Below are the code and all the weights of a small trained network. Each question names an input and a class and asks about switching units off, where a switched-off unit gives its printed mean instead of its output.

import numpy as np


def w(rows, s, z=0):
    codes = np.array(rows[::2]) - 128.0
    scale = np.full(codes.shape[1], s)
    scale[-1] = z or s
    return codes * scale


def norm(h):
    return h / np.sqrt((h * h).mean(-1, keepdims=True) + 1e-5)


def f(y):
    return y / 2 * (1 + np.tanh(0.7978845608 * (y + 0.044715 * y**3)))


def log_softmax(a):
    a = a - a.max(-1, keepdims=True)
    return a - np.log(np.exp(a).sum(-1, keepdims=True))


def net(x, mask):
    res = np.array(x, float).reshape(1, 5) / 4 @ E
    u = 0
    for l in range(4):
        y = f(norm(res) @ A[l][:, :-1].T + A[l][:, -1])
        res = res + np.where(mask[u : u + 5], y, B[l][:, -1]) @ B[l][:, :-1]
        u += 5
    return log_softmax(norm(res)[-1] @ U[:, :-1].T + U[:, -1])


A, B = {}, {}
E = w([
[128,128,126,128],'x0',
[161,250,206,154],'x1',
[98,164,150,35],'x2',
[114,198,2,130],'x3',
[60,129,137,147],'x4',
],0.01)
A[0] = w([
[7,145,132,184,69],'L0N1',
[239,134,93,92,98],'L0N2',
[112,30,113,103,64],'L0N3',
[158,97,128,235,98],'L0N4',
[102,143,137,10,2],'L0N5',
],0.017,0.0045)
B[0] = w([
[201,9,198,114,195],'L0N1',
[152,5,206,133,214],'L0N2',
[221,139,61,75,249],'L0N3',
[128,139,102,199,253],'L0N4',
[28,152,164,81,202],'L0N5',
],0.024,0.0058)
A[1] = w([
[127,162,169,27,112],'L1N1',
[176,157,107,79,5],'L1N2',
[154,98,77,205,123],'L1N3',
[170,202,253,164,121],'L1N4',
[148,220,164,167,80],'L1N5',
],0.016,0.003)
B[1] = w([
[103,189,191,174,240],'L1N1',
[128,195,93,115,152],'L1N2',
[54,182,196,99,255],'L1N3',
[127,42,5,65,252],'L1N4',
[157,166,72,82,163],'L1N5',
],0.018,0.0071)
A[2] = w([
[230,151,210,137,130],'L2N1',
[152,147,90,250,108],'L2N2',
[117,112,32,125,5],'L2N3',
[212,223,182,172,76],'L2N4',
[158,118,85,205,143],'L2N5',
],0.019,0.0017)
B[2] = w([
[66,81,138,166,229],'L2N1',
[117,234,250,89,212],'L2N2',
[138,139,44,135,253],'L2N3',
[47,69,97,190,182],'L2N4',
[147,217,213,59,200],'L2N5',
],0.022,0.0055)
A[3] = w([
[110,233,227,127,4],'L3N1',
[89,113,212,165,126],'L3N2',
[3,38,54,180,128],'L3N3',
[129,139,39,183,39],'L3N4',
[226,129,160,246,205],'L3N5',
],0.014,0.0021)
B[3] = w([
[148,144,114,197,254],'L3N1',
[166,138,86,152,236],'L3N2',
[126,159,61,198,217],'L3N3',
[90,135,103,149,167],'L3N4',
[74,109,163,6,148],'L3N5',
],0.025,0.0081)
U = w([
[72,230,212,117,146],'0',
[109,124,67,170,254],'1',
[179,152,33,39,39],'2',
[153,4,190,129,64],'3',
],0.014,0.0042)

Each question gives the input, the list of numbers given to net, and the class t.
The units are the neurons (one row each of A and B). Each row of codes is followed by its name. A weight is (code - 128) times the scale printed after its matrix; where a second scale follows, it is the last column's (A, B and U).
mask holds one flag per neuron, layer by layer. A switched-off neuron (its flag False) gives its mean, the last column of its row in B, instead of its output. The means were averaged over made-up inputs and are rounded, as every weight is.
A unit's drop is (log p(t) with every unit on - log p(t) with that unit switched off) / (log p(t) with every unit on - log p(t) with every unit switched off).
The circuit of an input: a set's keep is (log p(t) with only the set's units on - log p(t) with every unit switched off) / (log p(t) with every unit on - log p(t) with every unit switched off). Starting from the 12 units with the biggest drops (on a tie, the unit counted first), units are removed one at a time, each time the one whose removal leaves the highest keep (on an exact tie, the one counted first), for as long as the keep stays at least 0.8.
circuit, biggest first: the units of the circuit, biggest drop first
most important unit: the unit with the biggest drop
top k neurons: the k neurons with the biggest drops, biggest first
top k neurons in layer l: the k neurons of layer l with the biggest drops, biggest first
drop of u: that unit's drop, to one decimal
input [-6,-6,-3,-2,-2], class 2: top 2 neurons : [L0N3; L1N1]
input [-3,-4,3,-3,5], class 3: top neuron : [L0N1]
input [-4,-6,4,-3,3], class 2: top 2 neurons : [L0N3; L1N3]
input [2,-8,8,-4,0], class 0: top 3 neurons in layer 1 : [L1N1; L1N4; L1N5]
input [-8,4,-8,-3,5], class 0: circuit, biggest first : [L0N4; L2N2]
input [4,8,-4,-4,-8], class 2: top 2 neurons in layer 2 : [L2N1; L2N4]
input [2,8,-6,7,-1], class 2: top 3 neurons : [L1N4; L0N3; L1N5]
input [7,-4,4,-4,0], class 0: top 4 neurons : [L0N5; L1N1; L1N4; L0N4]
input [-6,5,-7,-6,-5], class 0: top 3 neurons : [L0N4; L0N5; L2N2]
input [2,3,1,-2,-2], class 2: top 2 neurons : [L1N4; L0N5]
input [6,5,-8,-5,-8], class 0: top 3 neurons in layer 0 : [L0N4; L0N1; L0N5]
input [1,7,-3,0,6], class 2: top 3 neurons : [L1N4; L0N2; L2N1]
input [5,-4,7,5,6], class 0: top 3 neurons : [L0N5; L0N4; L1N4]
input [-4,8,1,-8,-4], class 1: most important unit : L0N3
input [-4,8,4,5,-2], class 2: top 2 neurons : [L1N4; L1N5]
input [-5,-3,2,-6,8], class 3: top 3 neurons : [L0N1; L2N3; L2N4]
input [-5,-6,0,5,2], class 2: top 3 neurons in layer 0 : [L0N3; L0N4; L0N5]
input [7,-5,7,-2,0], class 0: top 2 neurons in layer 1 : [L1N1; L1N4]
input [4,-4,2,-2,-7], class 3: drop of L1N4 : 0.1
input [1,1,-5,0,6], class 3: circuit, biggest first : [L0N1]
input [-1,1,4,2,-8], class 3: drop of L0N2 : 0.7
